Each row is followed by its band, which names the range that a hidden value of the row falls in. A new part has a new value, new ranges and new names.
[ 254   31   95  -90   15  -83   34  168   11  226   -2   30   91 -204
  -43  -23 -106   60 -145 -172 -125  -17  -22  -33   13  -30  125   -4
  148 -191   90   46  195   -3   48  -78   99 -124 -121 -207 -213 -193
  -21  -28   46   48]
Lm
[ 127   16  -28  -99   72 -145  126  180   71   69  -24   -3   29  -37
   -5  -39   -1 -104  -52 -145  -72  -19    4  129  -19   25   93  -44
  -31    9  -46   -3   78  -63  -89   34   78  -11  -85  -49 -103 -101
   43   -4  130   -7]
MR
[ 177  166 -140  -68  -16  175 -329 -148 -161  -38  -41  -29  168  103
 -108  -65  -23   75  -30  -46   60   13   17 -171   -6   35  -42 -101
  -27 -155   87 -166  -80  168   98   53  -34  236  275   50   19  110
    9  -42 -219  156]
MR
[ 110   85  -35  -59  194  -56  112    8   93  141   36  108   81  -21
  -96 -108  -32  -32  -23  -57   10  -12  -32   32  -81   72   61   80
  -68  -23    6  -12  -33  -63  -24  194    0   59   86   27  -34   55
   77   49   33   57]
Sm
[  37   -6  -61  -84   92 -128  187  131   73   63  -27   65   12  -39
  -47  -17   56  -91   -8 -152 -101  -70   28  180    5  -10  113 -102
  -83  129 -103  -73   34  -96  -85  114  -36   86    1   35  -27    3
  -23  -46  116   18]
HH
[  96   23  123 -137    1  -51 -130   17  -81 -125   19   -1  -54  279
   86   62 -140   95  121   80   61 -192   -7  -59  -56  209  -46   27
  -75 -246    9    2  -38  196  -35  -62  122  -67   92   -3  -67   80
  158  -13   11   10]
HF
[ 189  143  -47 -135  -85   62 -278  -41 -128   31    2   14  116  133
  -59  -41  -31   63  -38  -13   23  -33   19 -171   -5   91   21  -83
   34 -250  128 -109  -31  191   80   66   17  143  246   81  -90   38
   63    1 -199   76]
Sb
[ 191   32   54 -108   39  -57   98  175   29  197   -4   75  114 -226
  -41   12 -129   53 -112 -172 -155  -47  -27   36  -16  -20  126  -26
   75 -144   58   24  190   -9   14  -91   73 -166 -131 -208 -174 -136
  -43  -35   85   44]
Sm
[ 121  127 -156  -70  -42  167 -277 -169 -161  -58  -52   -4  161  100
 -120  -30   -1   94    5  -53   48  -25   34 -135   23   -2  -49 -154
  -48  -77   53 -205  -87  165  116   65  -94  280  310   68   56  141
  -49  -56 -202  185]
JF
[ -19  118  -14  281  -80  138 -270  100  -58   28  -44  -87  -84 -196
   12  -40  127   88 -129  121  212  100  -45  -16   17 -203 -106  -78
  221  242 -132  128  101  -91  -78 -122  230  159 -139   42   90 -113
 -153 -293 -102  -29]
Lm
[ -80   79  -51  243  -72  209 -159   70  -36   72  -49   23  -44 -290
  -42   76   42  166  -46  148  180   75  -59   22   -6 -214  -73  -98
  215  249 -110  158  107  -78  -93 -121  192   84  -86   32  125  -84
 -220 -258  -61  -53]
JF
[  75 -151  211 -140 -116 -368  202   73  226   23  202  130  -80   -8
  135   -3  -35 -128   54  -27   40 -196  -13   47   18   19   47  -69
 -106    2  151 -142  123    1  271  184  -28   89  -31  -48  -86   36
  137    5  185   87]
Sm
[   2  -75   88  -91  -93 -107  -34   -7  -50 -101  -25    3  -55  330
   42   31  -20  112  110   90  185 -168   51   93   16  146 -120  -15
  -91   86  -70  -50  -11  129   31  124   92  136  136   24  -44   60
   30   54   20   -5]
Sm
[ -54   10  -17  155 -131  174 -107   85  -41   99  -61   45  -48 -245
  -46  162  -25  212   15  161  175   53  -46   33    7 -167  -45 -100
  249  174  -59  203  133  -20  -94 -113  222   21  -49    7   60 -148
 -213 -166  -24 -113]
JF
[ 228 -224  297  -78    6 -224  102  -52  220   84  234  121 -155 -148
   77   97 -184  -54  153  -21   90 -117  -55 -107    9    7  149   26
  -13 -192  310  -20  115  -12  301  200   24   69  -21 -116  -45   15
  215  -38  173  -21]
Sb
[ -14  -71  147  -70  -64 -327  186   60  188   13  182  152  -61  -18
  104  -86   81 -136  -12  -56  -12 -225    5   84   29  -34   28 -115
 -156  143   27 -236   81  -54  243  195 -130  182   -3   30  -17  145
   55  -98  116  174]
HH
[  75   67  205  -16   55   91 -257  -96  -50   67  133  168 -119  180
   -5   40 -123  187  134  225  178 -152  -34 -183  -87  220   45  135
    9 -259  141   63  -82  141   36  207  102   58  235  180   -9  207
  190  -68 -191 -130]
Lm
[ -25  178   41 -125  182  101  -90    4  -50   15   82  232  -36  157
  -20   70 -126  103  151  133  -71 -226  -39  -71 -156  254  116   54
 -119 -295   -1   15 -149  127 -176   67   -5 -111  231  241   27  289
  167  -95 -107  -65]
HH
[ 193   10   96  -57   49  -53   44  130   57  214   41   86   55 -200
  -40  -28  -88   29 -102 -132  -65  -26  -19   26  -14   -5  137    9
   59  -88   93   11  172  -47   61   54   80  -52 -101 -145 -146  -85
    4  -54   35  -20]
MR
[ 141   75  -32  -23  255  -36   96  -26   97  120   31   70   57  -20
 -100 -118  -45  -42   -6  -64   40   17  -40   17  -89   74   56  117
  -77  -28    1    9  -55  -87  -38  196   17   76   68    7   -8   58
  107   39   49   52]
MR
[  84 -136  240 -109  -85 -390  184   89  236   23  217  113 -102    5
  158  -58   -8 -159   18  -34   52 -193  -14   56   12   31   43  -36
 -126   22  134 -150  128  -29  271  203  -12  102  -74  -52  -92   49
  167  -21  178   83]
MR
[  46    0   19  156 -132  144 -142   74  -40  163  -62   -4  -47 -207
  -65  110  -33  214  -24  167  243  124  -48  -18   13 -137  -48  -21
  319  114   -5  260  146  -19  -70  -54  295   43  -44  -24  -15 -239
 -161  -84  -45 -148]
Sb
[  72  298 -227  151   71  207 -253  126  -18   12  -14  -55   66 -369
  -22  -45   65 -115 -145  -26  -56  162 -103 -120  -80 -203   53 -165
  146  -57  -39   62   15  -83 -183 -254  110   22 -108   95  126  -63
  -39 -320  -82   69]
HF
[ -10  132   78 -117  135  112 -124  -18  -65   -7   87  218  -57  137
   -3  110 -147  130  170  131  -56 -238  -34  -94 -129  227  110   25
 -101 -303   32    3 -120  151 -121   39   -4  -96  220  201   32  281
  151 -122 -105  -64]
HH
[ 217   21   41 -107    6  -70   65  159   41  187   10   53  111 -235
  -36   -2 -103    8 -120 -188 -137  -18  -20   16    1  -43  135  -59
   75 -137   97   -9  192  -14   60  -54   62  -97 -119 -194 -166 -145
  -26  -41   72   47]
MR
[ 139 -127  238    1  -38 -263   55  -26  173   42  185   60  -80  -33
   91 -109   -5  -77  -20  -44  141 -121  -13   -8   34  -22   -7   10
  -86   75  139 -155  119  -50  332  229   -6  214  -54 -109  -46   66
  114  -65   91  115]
HF
[  95   30  -91 -126   90 -150  179  186   81   55  -41   12   52  -36
  -25  -30   20 -136  -37 -167 -114  -24   10  161  -23   17  106  -82
  -64   35  -76  -26   46  -73 -126   42   31    0  -51   -9  -77  -83
   27    8  148   13]
Sm
[  -4   91   -9  259 -125   72 -247  110  -55   32  -52 -104  -58 -160
   14  -89  172   64 -176   64  205   89  -14   20   57 -213 -121 -105
  196  308 -138   55  130  -96  -11  -71  195  226 -140   13   52 -124
 -177 -267 -102   13]
Lm
[  89   -4  -81 -122  106 -121  190  206   95   51  -25   39    2 -133
  -18   50    0 -156   10 -195 -178  -39    6  164  -15  -20  191 -135
  -57   11  -54  -16   63 -101 -152   12    8  -26  -83    7  -38  -70
   25  -75  176  -42]
JF
[ -85   99  -43  279  -66  210 -211   61  -60   17  -55  -22  -46 -262
  -13   29   71  156  -78  130  189   62  -55   23    2 -226 -121 -105
  181  287 -149  113  106  -81  -74 -162  186  113 -124    4  145  -52
 -227 -308  -74    0]
JF
[  39    4   22  183  -91  187 -186   40  -49   85  -50  -23  -70 -221
  -36  129  -59  202   12  163  237  102  -62  -39   -2 -143  -57  -31
  268   93   -8  236  123  -14  -68 -113  281   34  -70  -40   46 -174
 -137 -155  -32 -125]
HF
[  67   51  -75 -228  -96   33 -104   15  -83   10    7  133   50  114
  -57  127  -42   32  107  -23  -93 -135   46  -36    0  105  144 -199
  -44 -195   96 -127  -43  174  -11  111  -67  100  293  187  -41  104
   37  -18 -107  -36]
HH
[ 174   25  -48  -70  105  -32   78  147   62  126  -16   28   58 -211
  -57    7  -46  -80  -57 -196 -126   22  -12   74  -15  -44  172  -77
   11  -48   28   -1  105  -85  -59   12   43  -16  -91  -80  -66  -93
    5  -79   93  -21]
Sm
[ -29   38   78 -144   36  -46  -30   38  -73 -142   10   80  -65  266
   72  102 -101  100  162   83  -23 -269    4   18  -63  194  -22  -28
 -133 -159  -88  -32  -76  167 -109  -70   31  -81  127   82   -5  172
   98  -63   34   30]
HH
[  97  -27   61 -122   33  -97  195  171   78  212   33  172   35 -227
  -49   71  -78   24  -30 -143 -180 -108   -7   95    0  -27  199  -83
   40  -58   39   -3  158  -51   -4   28   -5  -98  -57  -73 -122  -60
  -52  -62  103  -17]
HH
[ 172   41   19    7  285 -100   63  -12  102   58   42    4  -33   11
  -57 -137    4 -111    2 -111   26   -2  -25    0  -52   56   82  104
  -95  -25  -16  -16  -71 -123  -33  194    1  136   22   23   14   64
  161  -40   71   53]
Lm
[ 101   41   17 -189 -111  -17 -139   60  -30   13   58   99   -5  118
   17   96  -69    3   86   42   -2 -106   15  -56  -31  140  115 -114
  -15 -231  143  -48    0  162    4  105   55   46  186  146  -78   49
  123   -7  -81 -100]
MR
[  47  -10  -37 -105  125 -120  196  188   59   33  -33   55  -22  -79
  -13   46    6  -97   19 -179 -186 -107   17  181   -8   -2  162 -119
  -82   41 -115  -38   53  -88 -155   -5  -15  -31  -73    1  -32  -13
   -2 -106  165  -12]
HH
[ 140   86   14 -167 -111   24 -218   36  -81   35   42   74   35  123
   -7   45  -61   42   27   29    7  -84   18 -102  -22  134   88  -95
   15 -254  145  -63    5  179   33   88   60   64  198  118 -101   43
  102  -15 -144  -58]
HF
[ 173  119   25  -33  162   92  -35  105  -91  110  -81    7  126 -113
  -66  -24 -150  159 -105 -134 -112  -52  -32    7  -55   37   29   57
   39 -153  -62   56  103   25  -92 -189  110 -191 -111 -223 -113  -54
  -56  -86   17   80]
Sm
[-105  101  -67  274 -117  183 -240   94  -38  -39  -27  -35  -81 -285
   32   47  117   66  -68  121  164   59  -50   22   14 -258  -89 -191
  162  295 -133   69  105  -87  -70 -173  164  156 -138   67  179  -40
 -202 -370  -70  -14]
JF
[  28  -73   64 -172 -103 -191   19   27  -62 -127  -58  -34   -9  436
   51  -12   -1   72   82   24  137 -191   80  135   28  192 -136  -24
 -143   72 -102 -104  -16  157   24  122   71  127  146   -4 -109   38
   46  129   51   47]
Sm
[  59 -103  185  -93 -114 -192  -51   26  -46  -57   -3  -22 -106  383
   68  -12    0  109   74   84  205 -178   64   68   42  175 -104   35
  -47   46  -45  -31   19  125   68  167  130  147  109   10 -122   10
   76   72    9  -32]
Lm
[ 144   54   11  -11  189  -83   55    1   91   90   45   37   30   -8
  -51 -140   -6  -69  -40  -81   46   -6  -25   22  -55   50   41   79
  -79    8    2  -39  -14  -84   17  181   22  115   20  -13  -24   49
  103   -7   42   65]
HF
[ 127   64  -77  -37  298  -37  154  -22  107   89    3   56   56  -23
 -112  -89  -50  -67   33  -88   12   22  -41   49  -93   66   65  103
 -101  -14  -35   22  -83 -104  -96  172    2   59   68   12   23   51
  104   47  102   56]
Sm

[ -62   32  -78  -50  -71   28 -194 -105  -92  -40  105 -469  278 -251
   38   38 -220 -378  469 -326  255   76  185 -100 -115   89  106  -13
  595 -165   41 -327   54  -99 -148 -190    9  127   -2   40  -44  295
  201  224  108 -308]
G
[ -77   49  137   28  103  -37  -27   26  -80 -114 -111 -149   36   46
   70 -158  -28 -430  385   38  130   -9 -232   62    6   91  112  -45
   75 -339  271  -40   96   54   22  154   96 -313   -1 -135 -256   71
 -183   85   43 -106]
G
[-175  -19  -90  233   84  -68  144    3  -90  -73  -34  137  131   33
 -172  -43  -39 -101   69 -118 -166 -110   51 -148   87   65  231  118
   24   31   99  112  -35   60 -138  108 -105 -165   25   23 -211 -173
   29   52  -56   24]
N
[ -11   40  -21 -168  -10   61 -175  -67  -63 -104   76 -467  248 -207
   56  -29 -213 -388  481 -157  254   65  117 -116 -283  100   82  -90
  405 -298  -47 -374   14 -227  -96 -302  227  106  -53  -86  102  423
    3   95   87 -305]
G
[-115 -441   22  -25  106  -17 -279  224   17    4 -238  243  251  -38
 -245   49 -171 -229  -21 -130  150  126 -119 -110  288  -42  138  207
   37 -101  283 -321 -207  258 -170  277  208 -139 -442  129 -252  -63
 -372  307  250  342]
N
[ -61    5   76  -74  106  -64  -11   40  135  -88  -80 -163   69 -131
  182  -65    0 -318  165  -23   27   -7 -167  -99   64   27   51  121
   39 -106  105    8   47 -149  -14   48  121 -292 -192 -134  -71   81
 -192  163  -97   -8]
G
[-292 -188  133  321  -38  -61   79  164  -99 -226   -1  281  334   91
 -390    6 -140 -195   16 -168  -52 -139 -125 -335  118  152  447  317
    2  -41  -56  -55 -113  199 -272  213  -57    9 -155  231 -318 -280
  -80  115   72  239]
R
[  97  -84  -98 -396 -188  -31  -62 -168  162  -37   94  -88  192  -58
 -289   92  -87  142   18  -19 -180   29  288   98 -389 -292  100  202
   39  -36  -55 -416   75 -131 -369 -338 -141  -41  -36 -102  140   -7
 -187 -156  -30  429]
W
[ 104  -16  104 -116  188  -49  -50  158  -17    9   70  191 -265  -61
  -36   81  -49    0 -242  138  -41  299  -78  183   16   40  128  -91
   11   81  453  242  123  184  190  107 -196  -16  205 -173   44 -249
  -25 -159   51 -157]
X
[  83   56 -112 -221  -44  -48   31 -118  151  -26   97  -15  131 -138
 -133   54  -87   66   71  -28 -212   -9  204  -47 -166  -32   99  109
   11   88  -92 -130   67 -122 -175 -223  -89  -47   29  -70   90  -16
  -26 -147 -129  161]
R
[ -63  -85  170   83  339   65   92  236  -67 -193   45  -51  -52 -175
   31  -12  -67 -151 -100   83  -10  119 -211  -75  -17  -13  102   13
  -43   31  304  375   43  -87   57  181  148  -84   11  -70   87  -12
 -134  -94  -90 -154]
G
[ -53 -171  110  -26   80    8 -132  148  -80 -201 -139  284  156   -9
 -268  -25 -102  -98  -10  148   31   88 -210 -176  125   78   22   92
 -165  -10  -28 -120   12  238 -101  202  219  -92 -118  128   22  -51
 -328   62  106  297]
W
[ -73    0  266  161  121   47   70  190   12 -311   -9   97  135  -37
 -119 -109  -47 -196   94   76    6  -71 -298 -317   59  229  175  148
 -212  -28 -134  219   13  -12  -55  197  181  -33  -29  105  -42  -50
 -189  -85 -104   21]
D
[ -11   64   73   34   36  -79   64   62   68 -110   80  168   55 -118
 -120   44  -69  -53  -15  -14 -148   15  -74 -149  100  156  187  139
  -20  170  -10  141  107  101  -33   72 -154  -32   62   47  -59 -206
   47  -65  -95   56]
R
[   3   61   14  -35  219  -87   69  116 -117  -29   56  126 -253  -75
   27   49  -34  -45 -210  119 -111  222  -35   86  -58   46  117 -135
   63  103  368  261  117   71  231  -20 -146  -63  202 -267  150 -155
   37  -88    8 -288]
W
[-266   64  -32  238   36 -124  273    7 -197 -202   34  163  132   73
 -130  -40  -51 -114  -22  -28 -237 -144    3 -258  -44  136  305  109
    7   41  -60  143   -6  -13  -43   17  -67 -125   78  -62  -27 -171
   20   38  -97  -50]
W
[-157 -389   84  -74   37  -34 -243  210 -126 -127 -195  237  301  -13
 -289   49 -227 -256    4  -30  151  129 -168 -160  135   -3  147  165
   51 -142  135 -428 -141  274 -130  193  287  -76 -379  105  -86    9
 -416  279  286  346]
W
[ -80 -210 -168 -170  -38  -31 -141 -119   96  140 -114 -143  127   83
  306  -19   -6 -111  -77 -189  108   82  304  -32  155   22   74  114
  177 -180  242  -35 -276 -280   22  170   96 -188  -97 -149  -66   15
 -216  317  -64 -189]
D
[  95  -65   64  -97  115  -15 -113   81   69   73   29   19 -151  -55
   83   47  -25  -55 -121  -38   58  233   31  147  119   45  110   -2
  105   15  447  220   20   59  126  191 -179  -44  143 -115  -88 -184
  -18  -27    1 -215]
Z
[  43   -1  180   12   60  -65  -26  123  -29  -68   99  193 -194  -52
 -155   97   -3   29 -224   59  -57  233 -128  155   92  -12  142   70
   54  178  387  274  243  309   40  223 -403  -22  263   -6  -74 -392
   72 -103   33   11]
W
[  61  -17  133   66  353   74   97  239 -105 -187   41  280 -125 -106
 -180  -15  -81   64 -173  245 -133  146 -173  -79   12  122   69  -98
 -272  162  188  424   62  107  122  189  123   13  194  -15  158 -124
 -120 -323  -74  -91]
N
[  36  156   98  -85   15 -129  -59   12  -20  -87 -111  188  -31   57
  -59 -102  -36 -268  268  169  -10   38 -237   10   78  242   82  -68
  -77 -145   53 -120  164  257  105   60   -5 -241   61 -116 -150  -69
 -153    0   66   39]
X
[-100  -59   91   60  103  -60   28   80  111 -103  -38  -76  109 -180
   48    2  -15 -226   68 -110  -42  -11 -183 -103  192  -47   88  249
   69   74  174  128   95   -2 -121  210  -47 -265 -162   39 -179  -94
  -91  169 -111  145]
G
[ 126   60  130  -13  184  -11    5  124   13  -23   93  174 -243  -57
  -55   31  -10   31 -150  116  -66  214  -77  136   70  106  121  -70
  -53  119  374  382  154  170  151  186 -242  -14  305  -86  -35 -278
   54 -238  -41 -185]
N
[ 294  319  -93 -283  -20   48  136 -251  253 -111  169  -81  -49 -142
 -170  -49   87  320  120  211 -361  -60  231   34 -358  -82 -122    9
 -279  187 -289  137  291 -251 -235 -346 -173  -70  363 -100  289    5
   25 -522 -351  176]
N
[  29   73  -15  -96 -151  -57 -279  -75   72  -36  -35  -21   63  -74
  -53    6  -13 -177  167  -72  180  131   41 -143   80  181  -17   32
  216  -23 -141 -255  122  115  -97 -116 -121   45   26   47   15   13
   69  226  119  -70]
W
[ 127  216  167  172  425  109  244  171 -139 -270   74  226 -268 -115
 -125 -113   41  143  -90  374 -239   84 -251  -34    9  150  -65 -182
 -406  264  144  759  256   93  166  254   37  -80  474  -12  198 -152
   -7 -502 -247 -182]
Z
[  73  -29   97 -104 -134   56 -380   19   -1 -127  -21   29  239  -98
 -240    0 -175 -224  325  -46  305  144  -34 -213   74  291   22    1
  162 -119 -220 -390   62  230 -148  -15  103  214   -5  232  -23  119
  -35  108  218   11]
R
[  30  314 -113   90   54  -68  265 -189   19 -121   72  173  -26  -65
  -21  -64   91  189   20  136 -389 -109   71 -124  145  154  -55   45
 -203  339 -163  461  253   11  -33  141 -215 -232  405   53   43 -231
  152 -198 -365   42]
R
[ -62 -206 -112 -235  -66 -208 -256   43  188  196 -105   36   89 -120
   58  150 -120 -291  -30 -264   76  177   75   19  163  -35  206  188
  360  -58  307 -438  -97   91  -30 -100 -143 -154 -398 -166 -192  -86
  -96  424  197   94]
X
[  25 -141  186  135   49   94 -343  171  183 -131 -232  136  -31   75
 -229 -147  161 -177   51   39  310   89 -223 -210  179  104  -48  110
 -191 -152  -50  -36  -10  134 -246  122   41  -30 -143  147 -142  -73
 -212  161  158   82]
Z
[-117   58  142  128  123  -65  162  170   81 -192   92  -47   92 -174
   15   -5  -83 -262   50 -114  -94  -75 -156 -297  -43  164  311  178
   43   50  -36  174   -6 -167   -5  -74    6  -15 -130  -80  -18  -41
   12   -2 -131 -145]
D
[  29  -52  -73 -126  -87   14 -213  -95  154  -49 -136   42  -18  130
 -152  -91  161   30  -47   90   74   62  135  -89 -125  -60  -76   60
 -122 -142 -143 -199   -1 -100 -265 -197  -28  -89  -22  -82  120  -12
 -200   91   49  114]
W
[ 188  177 -323 -458  -16  -60 -109 -250  207  136    9 -238 -142  -72
   98  -23   56   25   90   75  -93  113  421   89 -483 -100  -85 -193
   93 -145  -78 -341   28 -414  -54 -729  -14  -75   35 -484  387  268
  -38  -80  -41 -215]
X
[ 175   -8  -61 -276  -26   98  -30 -140  210  -97   21 -104  120  -31
 -244  -64   20  173  114   99 -150  -43  209   11 -337 -188  -39  105
 -225  -66 -149 -137   43 -248 -353 -238   47  -76   55  -56  155   83
 -243 -307 -157  302]
Z
[ -68  -91 -297 -182 -144  -88 -265 -153    9  207   43 -395  294 -231
   97  134 -263 -349  344 -521  197  114  435  -47  -52   39  205   44
  746 -144  172 -557 -145 -131 -106 -324  -87  103 -201 -101 -114  243
  209  404  183 -303]
Z
[ -38  -12   -6   31  219    0   12  129   29 -130  -37  -28   95 -262
   -6   -9  -96 -181   83  -43  -48   28 -102 -249   66   79   28   65
   21  122   -5   84   10  -82  -22  -23  187  -81 -156  -11   95  112
  -71   67  -75  -50]
D
[  30  114   -6  -51  -80  -42 -245  -27   47  -72  -21    5   78 -127
  -60   -7  -59 -221  222  -51  171  113   -6 -228   82  280    2  -21
  187   -5 -207 -221  108  109  -49 -146  -25   94   11   60   44   72
   95  181  110 -143]
X
[ -53  124  164  120  112  -69  177  137   90 -193   84   78   30 -125
   31  -28  -40 -162    9  -13 -144  -64 -182 -275   70  253  248  148
  -85  126  -69  317   48  -83   72   65  -33  -46   18  -39  -21 -138
   13  -82 -194 -133]
Z
[  40   99   72 -168  -26 -135 -103    0   59  -51 -121  140    7   55
  -39  -84  -42 -278  248  126   12   37 -174   -1   17  196  106  -26
  -52 -198   26 -247   95  162   60  -42   28 -226  -53 -166 -123  -22
 -209   43   84   72]
X
[ -48    8 -156  -56  -17  -88   39 -131   84   30  -37   73  141  -42
  129    1  -21    0  -12  -91 -150  -26  178 -145  240  132   48  138
   25  126   -3  117  -53  -83    2  176  -29 -202   38   -3  -53 -110
  -39  136 -192   -3]
N
[  20   49  -83  -73  241  -80   43   23   23  170  102 -267 -309 -163
  342   70   11 -154 -130 -135  -19  246  143  273  -44  -97  134 -110
  362   16  692  343   66 -176  233  -31 -290 -151  169 -390  -17  -91
  180   40  -68 -537]
G
[ -11  -27   15   31  263   14   59  175  -28 -183  -30  214  100 -221
 -174    0 -135  -51   -7  109 -151   31 -142 -277   68  129   33   25
 -177  193  -79  124   15   40   -7   35  247  -42  -89   46  156   36
 -137  -99  -73   82]
N
[-105  110 -104  173  130  -25  150  -62  -92 -101   -3  -91   95 -117
  -12  -66  -24 -125  195  -97 -145  -88   38 -122   58   41   58   50
   97   90   70  203   91  -48  -94   67  -49 -199  112    7  -84   -9
   95   36 -156  -89]
D
[  -5   32  108  121   87   62  178   11   33 -240   97   23  128 -123
 -230  -26   -3  105   26   26 -230  -87  -75  -98   18  -75   64  238
 -166  215   -9  348  183   12 -267  228 -123 -119  181  195  -58 -194
  -32 -234 -252  276]
D
[-132   64  113   65   44 -158  141  157   87 -145   88  166   90 -104
    0   43 -115 -239  -48  -67 -140  -47 -140 -328   33  290  381  167
   20   74 -103   73  -34  -53   86  -78  -35    3 -139 -101  -23 -148
    8   41  -80 -111]
R
[  25  106 -347 -237 -111 -141 -200 -211   64  265  125 -457  134 -346
  233  162 -225 -318  350 -500  106  152  470   18  -79   78  149  -50
  806   -9  188 -424   -9 -177   25 -459 -232   97  -64 -219  -22  242
  397  329   93 -481]
Z
